Rows lie near named flat spaces through zero. A row that begins with a name and a colon came from that space; any other row is followed by the name of its block's space that it lies nearest.
zr-jd: [-34, -84, 228, -9, -149, 104, 73, -192, -67, 156, -116, -127, -27, 119, -211, 5, 59, -111, -69, -4, 15, 32, -165, 233, -26, -45, 29, 128, 126, 78, -178, -16]
hm-hc: [258, 191, -238, 190, 83, -2, 81, 326, 181, -258, -390, -211, 225, -178, 209, -215, -229, -242, 336, -303, -55, -209, 467, 197, -326, -13, 53, 79, 216, 215, -6, 228]
qd-sf: [-99, 72, -110, -47, -77, -130, 108, -60, -108, -42, -50, -40, -145, 107, -19, -99, 4, 201, 68, 88, -126, 43, 103, 7, 0, 171, -22, 190, 48, -211, -69, -122]
hm-hc: [37, 131, -45, 33, 114, -86, 18, 8, -47, 118, 165, 3, -17, -110, 146, 113, -105, 18, -232, -34, 77, 61, -139, -241, 132, 5, -3, -59, -105, -111, 247, -77]
zr-jd: [-29, -99, -35, -116, 47, -73, -73, -154, 73, -48, 194, 198, -38, 21, -28, 80, 106, 51, -155, 109, 140, -1, -187, -172, 69, 32, -96, -82, -184, -61, 19, -22]
ds-gj: [70, 25, -6, -28, -145, 119, 222, -100, -50, 136, -42, -22, -161, -51, -127, -28, 124, -167, 76, -107, 4, 117, 72, 100, -37, 128, -149, 233, -4, -59, -126, -96]
qd-sf: [-198, 709, 27, -37, 278, 66, 227, -90, -299, 41, 18, 260, -78, 50, 202, 151, -299, -16, -7, -126, -2, 163, 43, -51, -97, 239, 50, 290, 33, -488, 124, -280]
cm-mt: [58, 127, 191, -88, 167, 73, -75, -93, -37, -154, 68, 144, 57, 67, -49, 41, 165, -42, -55, 84, -30, -17, -4, 27, -54, 70, 38, -79, -66, 49, -72, 25]
hm-hc: [106, -139, -66, 28, -231, -21, 161, -29, 33, 96, -148, -288, -92, 2, -127, -226, 106, -84, 72, -46, -64, 33, 136, 178, -29, 103, -47, 189, 88, 77, -205, -32]
cm-mt: [27, 335, -74, 61, 158, 37, 99, 76, -45, -175, -155, 242, 50, -118, 133, 200, -230, -126, 175, -261, 33, -101, 128, -12, -255, -26, -67, 96, 124, -65, 206, 125]
hm-hc: [-8, 86, 24, -22, 6, 93, 52, 50, -26, 10, -29, -8, -10, 26, 0, -126, 37, -71, 139, -32, -70, 71, 185, 108, -82, 117, 22, 61, 30, -14, -142, -69]
qd-sf: [-208, 453, 216, -114, 469, 114, -181, -75, -53, -280, 102, 574, 219, 124, 160, 257, -201, -70, -8, -30, 137, -74, -95, -46, -239, -2, 129, -165, -24, -115, 89, 44]
ds-gj: [-126, -144, -373, 51, -48, -274, -72, 159, 179, -135, -110, -70, 71, 20, 187, -165, -277, 208, 130, 7, 44, -139, 97, -89, -70, -39, 18, -19, 79, -58, 54, 60]
hm-hc: [64, -176, -71, -12, -128, 70, 10, -37, 90, -130, -266, -127, 39, 61, -72, -52, 63, 63, 181, 115, -34, -111, 2, 148, -103, -94, -117, 170, 74, 22, -174, 76]
zr-jd: [-109, 28, 144, -10, -28, 155, -9, -24, -138, 92, 164, 208, -126, -19, -137, 203, 127, 11, 1, 21, -38, 92, -49, 1, 222, -61, 25, -58, -119, -51, 63, -43]
cm-mt: [-67, -251, -52, 13, -209, -141, 0, 34, -14, 197, 22, -316, -83, 84, -36, -230, 26, 177, -54, 122, -103, 92, 0, 3, 122, 50, 53, 7, 60, 1, -99, -116]
ds-gj: [-320, 123, -22, -98, 189, -111, -142, -76, 53, -62, 178, 280, 88, 177, 110, -44, -204, 65, -90, 57, 165, 6, -94, -57, -10, 83, 171, -126, -74, -154, -51, -102]
zr-jd: [26, -38, -91, 41, -46, 35, 11, 76, 13, 7, -60, -90, -6, -41, 35, -8, -10, 67, 70, 48, -40, -6, 35, -6, 77, -59, -26, 51, -25, -46, 16, -14]
ds-gj: [134, 311, 16, -59, -9, 132, 342, -130, -138, 207, 35, -40, -191, -79, -24, -94, 110, -262, -14, -163, -4, 243, 147, 44, -75, 341, -142, 324, -47, -193, -127, -258]
zr-jd: [-93, 40, 264, 139, -148, 54, 63, 40, -272, 201, 39, 27, -156, -54, -212, 256, 4, -27, -35, -179, -152, 51, -23, 105, 184, -151, 139, -74, 146, 121, 220, 85]
hm-hc: [4, 29, -25, 42, -27, -47, 13, 146, 73, -155, -50, 92, 16, -24, -76, -182, 24, -193, 239, -240, -69, -71, 399, 203, -182, 119, 116, -96, 121, 246, -114, 156]
ds-gj: [-73, 166, 56, -123, 90, 172, 72, -109, 9, -122, -135, 279, 44, 88, 0, 28, -49, -162, 231, -96, 77, 4, 61, 130, -386, 100, -134, 171, 105, -86, -180, -10]
qd-sf: [136, 133, -72, -6, 303, -274, -165, 173, 129, -296, 77, 129, 207, -73, 260, -85, -136, -38, -39, -149, 16, -150, 182, -218, -336, 108, 53, -315, 85, 202, 200, 205]
hm-hc: [-52, 157, -84, 20, 278, 54, -212, 196, 97, -355, -9, 354, 199, -55, 186, 174, -144, 53, 193, -9, 34, -185, 110, -87, -86, -159, 55, -209, -63, 13, 172, 188]
hm-hc: [20, 87, -65, 25, 13, 84, 27, 55, 30, -118, -142, -59, 43, 23, 10, -94, 7, -6, 158, 39, -59, -45, 163, 149, 4, 15, 48, 110, -8, -34, -132, -7]
cm-mt: [32, 31, 134, -145, 279, 113, -205, -51, 98, -201, -49, 176, 264, 107, 173, 67, -46, 15, 17, 145, 94, -78, -176, -97, -356, -61, -102, -105, 34, 9, -51, 59]
ds-gj: [-61, -343, -70, -110, 19, -197, -248, 50, 211, -147, 36, 32, 151, 123, 89, -180, -22, 150, 40, 122, 47, -98, -35, -122, -264, -6, -45, -245, 84, 160, -83, 113]
cm-mt: [202, 728, 139, 120, 438, 134, 135, 21, -239, -53, 178, 424, 3, -351, 188, 591, -159, -284, -232, -357, 104, -2, -76, -273, 71, -56, -13, -58, -150, -124, 612, 80]
hm-hc: [-42, -154, -49, 36, -123, -13, -40, 56, 67, -46, 2, -20, -33, 11, -125, -88, 95, 8, 92, 15, -38, -48, 124, 125, 138, -34, 87, -61, -41, 114, -99, 64]
zr-jd: [248, -235, -442, 371, -322, -417, 108, 319, 152, -136, -216, -361, -91, -338, -65, -47, -114, 9, 69, -333, -99, -313, 329, 32, 251, -203, 93, -71, 119, 356, 358, 404]
ds-gj: [-117, 407, 185, -185, 269, -24, 62, -155, -112, -106, 124, 378, 6, 145, 49, -61, -40, -182, 9, -160, 34, 105, 135, 14, -418, 374, 23, 12, 97, -91, -118, -100]
ds-gj: [238, 265, 113, 80, -128, 139, 359, -61, -206, 84, -134, -62, -218, -164, -208, 74, 176, -304, 89, -302, -139, 80, 243, 204, -53, 154, -94, 284, 100, 54, 3, 16]
qd-sf: [-17, 221, -345, -37, 25, -295, 200, 74, -49, -27, -45, -97, -116, -4, 254, -253, -201, 154, 95, -79, -87, 89, 270, -182, -231, 356, -110, 228, 113, -297, 43, -186]
qd-sf: [53, -567, 175, -66, -289, -197, -103, -236, 113, 166, 55, -333, -27, 165, -288, -199, 259, 38, -305, 171, 37, -19, -292, 78, 63, -27, 16, -131, 62, 318, -226, 63]
qd-sf: [-154, 176, -35, -102, 217, -143, -75, 60, -59, 96, 166, -36, 73, 129, 313, -197, -206, 188, -110, 123, -21, 165, -9, -233, -126, 222, 71, -65, 21, -244, 12, -260]
qd-sf: [68, -328, 41, 18, -253, -41, 10, -93, 43, 80, -41, -206, -84, 25, -230, -59, 198, 15, -66, 70, -29, -30, -86, 110, 132, -71, -25, 12, 11, 170, -114, 66]
qd-sf: [-122, -449, -126, -59, -293, -180, 4, -158, 117, 257, 145, -131, -147, 63, -136, -120, 61, 91, -184, 96, 148, 78, -246, -82, 177, 4, -86, -2, -75, -9, -100, -100]
ds-gj: [-119, 78, 290, -39, 62, 101, -79, -103, -154, -17, 113, 243, -31, 82, -156, 221, 97, 3, -65, 27, -39, 12, -117, 54, 71, -66, 95, -119, -9, 39, 44, 44]
cm-mt: [-101, -815, -203, -98, -176, -18, -416, 103, 460, -9, 108, -174, 197, 131, 6, -317, 153, 233, 44, 435, 157, -81, -179, -56, 185, -234, -15, -322, -226, 198, -323, 31]
zr-jd: [36, -62, -32, 53, -87, 95, 16, 25, 53, -37, 19, 48, -55, -78, -146, 30, 143, -97, 69, -32, 10, -39, 96, 121, 208, -64, 39, -15, -133, 90, -50, 65]
ds-gj: [-242, 385, 210, 25, 64, 232, 110, -145, -301, 106, 96, 299, -156, 40, -139, 358, -33, -9, -54, -15, -10, 107, -129, 105, 318, -60, 137, 139, -116, -281, 103, -143]
ds-gj: [-96, -417, -167, -74, -235, -45, -34, -38, 102, 219, 127, -130, -120, 38, -36, -117, 97, 190, -40, 212, 62, 119, -165, -134, 190, -19, -145, 17, -136, -108, -107, -159]
zr-jd: [-124, 283, -159, -46, 194, -265, -13, 15, 112, -416, 16, 369, 55, 72, 40, -168, -125, -119, 152, -229, 55, -168, 382, 94, -273, 275, 164, -87, 55, 60, -72, 142]
zr-jd: [36, -41, -87, -44, 46, 88, -41, 7, 82, -34, -129, -142, 112, 57, 137, -85, -42, 106, 58, 195, 18, -7, -74, -21, -60, -40, -84, 117, -29, -130, -118, -87]
cm-mt: [-178, -224, 112, -209, -121, 24, -41, -137, -83, 133, 149, 45, -141, 216, -109, -130, 211, 204, 32, 252, -91, 198, -75, -41, -51, 169, -110, 24, -10, -134, -244, -212]
hm-hc: [15, 799, 200, -65, 526, 68, 110, -82, -252, -37, 28, 218, 140, 19, 356, 167, -313, -130, -171, -140, 38, 112, -55, -165, -342, 232, 40, 120, 87, -320, 205, -185]
cm-mt: [-107, -55, -349, 15, -52, -126, 12, 238, 51, -99, -102, 59, -33, -47, 207, -74, -211, 218, 328, -43, -74, -25, 231, -146, -182, 19, -139, 58, 111, -159, 105, 5]
cm-mt: [-103, -222, -43, -3, -80, 48, -109, 41, 110, 37, 174, 173, -35, -45, -97, 52, 86, -26, 25, 9, 99, 0, -29, -18, 203, -108, 22, -178, -167, 85, -4, 45]
hm-hc: [21, -88, -18, 42, -54, 15, 4, 101, -2, 221, 120, -127, -32, -86, 54, -48, -8, -19, -69, -25, 2, 116, -13, -92, 122, -11, 5, -75, -47, 17, 63, -84]
cm-mt: [64, -163, -181, 39, 38, -93, -176, 174, 230, -269, -129, -108, 189, 14, 98, -192, -27, 86, 145, 94, -19, -194, 164, 45, -54, -82, 75, -132, 0, 160, -86, 161]
qd-sf: [240, 352, 203, 109, 90, 94, 176, -66, -130, -110, -182, 20, 16, -123, -108, 188, 23, -311, -28, -285, -44, -102, 93, 188, -131, -6, 37, 111, 134, 165, 111, 183]
cm-mt: [106, 56, 10, -44, 90, 73, 12, -93, 82, -116, -238, -89, 163, 65, 88, -30, -77, -55, 33, 53, 70, -88, -98, 68, -268, -26, -100, 161, 97, -26, -120, 26]
zr-jd: [-65, 30, -204, -32, -112, -148, 173, 63, -94, 169, 84, -51, -208, -37, 90, -140, -56, 111, 72, -68, -84, 181, 165, -157, -45, 241, -123, 138, 42, -216, 45, -196]
qd-sf: [0, 483, 45, 64, 115, 204, 210, 19, -227, 0, -125, 86, -65, -62, 53, 163, -104, -82, 126, -122, -95, 69, 139, 100, 9, 54, 19, 265, 27, -243, 80, -106]
zr-jd: [-241, 220, 331, -137, 56, 170, 53, -184, -206, 100, 217, 392, -138, 145, -207, 87, 128, -166, 9, -89, -5, 187, 26, 147, -43, 196, 91, -14, -13, -61, -152, -133]
[31, -107, 43, -39, -126, 52, 125, -177, -91, 408, 105, -256, -128, -6, -1, 30, 42, 50, -290, 138, 76, 220, -354, -149, 199, 12, -141, 171, -97, -206, 8, -271]
cm-mt
[145, -473, -22, 218, -346, 37, -43, 12, 196, 158, -31, -342, -17, -149, -314, 17, 187, -147, -168, -4, 102, -143, -149, 220, 547, -360, 145, -117, -163, 377, -29, 202]
ds-gj
[-25, 397, 118, -46, 228, 231, 9, 8, -116, -334, -229, 246, 103, 96, 39, 112, -22, -4, 299, 27, -130, -86, 193, 188, -243, 24, 20, 156, 85, -125, -94, 45]
qd-sf
[-70, -64, 116, -175, -5, 55, -12, -147, -68, 44, 31, 30, -43, 172, -26, -67, 122, 120, 14, 192, -49, 122, -98, -31, -158, 133, -126, 85, 29, -133, -186, -153]
cm-mt
[37, 211, -179, 88, 158, -134, -25, 250, -6, -218, -91, 68, 83, -106, 239, 23, -223, 88, 168, -133, -96, -112, 247, -123, -169, -1, 24, -65, 114, -19, 243, 122]
cm-mt
[8, 69, -68, 16, 24, -93, 23, 87, -78, 25, 45, -57, -51, -33, 102, -23, -42, 128, -8, 15, -98, 52, 72, -130, 19, 68, -9, -4, 16, -91, 117, -60]
cm-mt
[-33, -52, 45, -38, 3, 54, -21, -51, 11, 71, 23, 36, 19, 21, 9, 47, -20, -15, -35, 24, 67, 33, -128, -34, -37, -40, -54, -1, -3, -25, -9, -30]
cm-mt
[-98, 51, 69, -113, 158, -86, -113, -170, 47, -173, -42, 135, 138, 181, 56, 22, -100, 72, -90, 109, 104, -98, -191, -22, -210, 13, 12, -16, 59, -53, -64, 28]
zr-jd
[-61, -561, -168, -108, -196, -298, -186, 8, 210, 43, 115, -231, -1, 142, 0, -343, 107, 275, -72, 256, 0, 5, -69, -146, -6, 63, -52, -177, -6, 105, -174, -30]
qd-sf
[187, 185, -4, 36, 221, -141, -61, 148, 27, -198, -75, -94, 174, -47, 210, -104, -98, -20, -9, -79, -87, -99, 175, -81, -262, 82, 58, -119, 133, 131, 112, 119]
ds-gj
[57, -323, -132, 159, -69, -263, -230, 187, 209, -143, -47, -223, 162, -48, 20, -85, -81, 120, -83, 27, 3, -252, -3, -16, 156, -248, 191, -307, 35, 328, 133, 280]
ds-gj
[-158, 43, 115, -22, -6, 120, -16, -76, -109, 124, 81, 56, -50, 81, -59, 98, 10, 73, -62, 117, 1, 91, -145, 31, 198, -52, 71, 30, -81, -142, -28, -129]
qd-sf
[-39, -57, -10, 20, 18, -79, -70, 91, 23, 42, 189, 128, -23, -79, 14, 36, -8, -33, -47, -101, 33, 19, 36, -115, 57, -6, 44, -213, -46, 99, 137, 52]
hm-hc
[-124, 187, 256, -140, 251, 154, -82, -103, -200, 229, 241, 200, 34, 62, 193, 259, -96, 105, -224, 141, 63, 221, -381, -309, -61, -8, -96, -68, -55, -276, 181, -233]
hm-hc
[-154, 106, 252, -118, 91, 31, -34, -198, -100, 10, 156, 290, -32, 133, -122, 108, 56, -78, -110, -22, 62, 58, -128, 33, -78, 88, 53, -73, 3, -6, -54, -30]
zr-jd
[-28, -62, -98, -38, -78, 15, 57, -35, 7, 58, -43, -81, -54, 36, 17, -67, 6, 86, 46, 93, -4, 55, -24, -14, 13, 39, -90, 142, -21, -140, -86, -111]
zr-jd
[12, 311, 90, -56, 137, -103, 110, -246, -107, -161, -98, 104, -3, 102, -24, 92, -61, -34, -133, -42, 33, -73, -90, 42, -172, 132, 3, 173, 88, -113, 10, 10]
hm-hc
[-79, 3, 181, -58, -94, 193, 93, -93, -155, 259, 30, -47, -107, 73, -92, 14, 80, -21, 2, 53, -52, 199, -91, 73, 25, 47, -49, 135, 27, -116, -124, -191]
zr-jd
[-111, -225, -128, -82, -119, -17, -23, 18, 58, 169, 25, -188, -29, 108, 80, -231, -10, 184, 43, 204, -11, 135, -43, -64, 15, 72, -74, 76, -21, -158, -182, -213]
qd-sf
[-181, 40, 14, -66, -49, -147, 58, -159, -77, -17, -43, 86, -74, 157, -60, -9, -97, 87, -16, -14, 8, -3, -64, 39, -134, 100, 4, 111, 140, -111, -49, -37]
zr-jd
[79, 142, -230, 97, 164, -363, -59, 198, 121, -306, -90, 0, 148, -76, 225, -121, -261, 17, 38, -207, -13, -221, 257, -102, -249, 66, 108, -157, 164, 146, 209, 226]
zr-jd
[-44, 148, 5, 201, 169, 56, -223, 329, 176, -482, -329, 97, 357, 17, 37, -65, -226, -146, 378, -188, -70, -377, 409, 404, -157, -246, 389, -227, 197, 382, -51, 415]
hm-hc
[163, -124, -149, 49, -55, -19, 27, 114, 65, 110, -114, -343, 53, -80, 169, -119, -62, 85, -7, 77, -33, 27, -28, -113, -26, -45, -118, 83, 35, -36, 34, -59]
zr-jd
[117, -426, 75, 29, -103, -209, -224, 76, 55, 128, 252, -288, 0, -26, -55, -92, 221, 199, -310, 209, -85, 9, -153, -202, 300, -96, 90, -371, -105, 263, 108, 60]
ds-gj
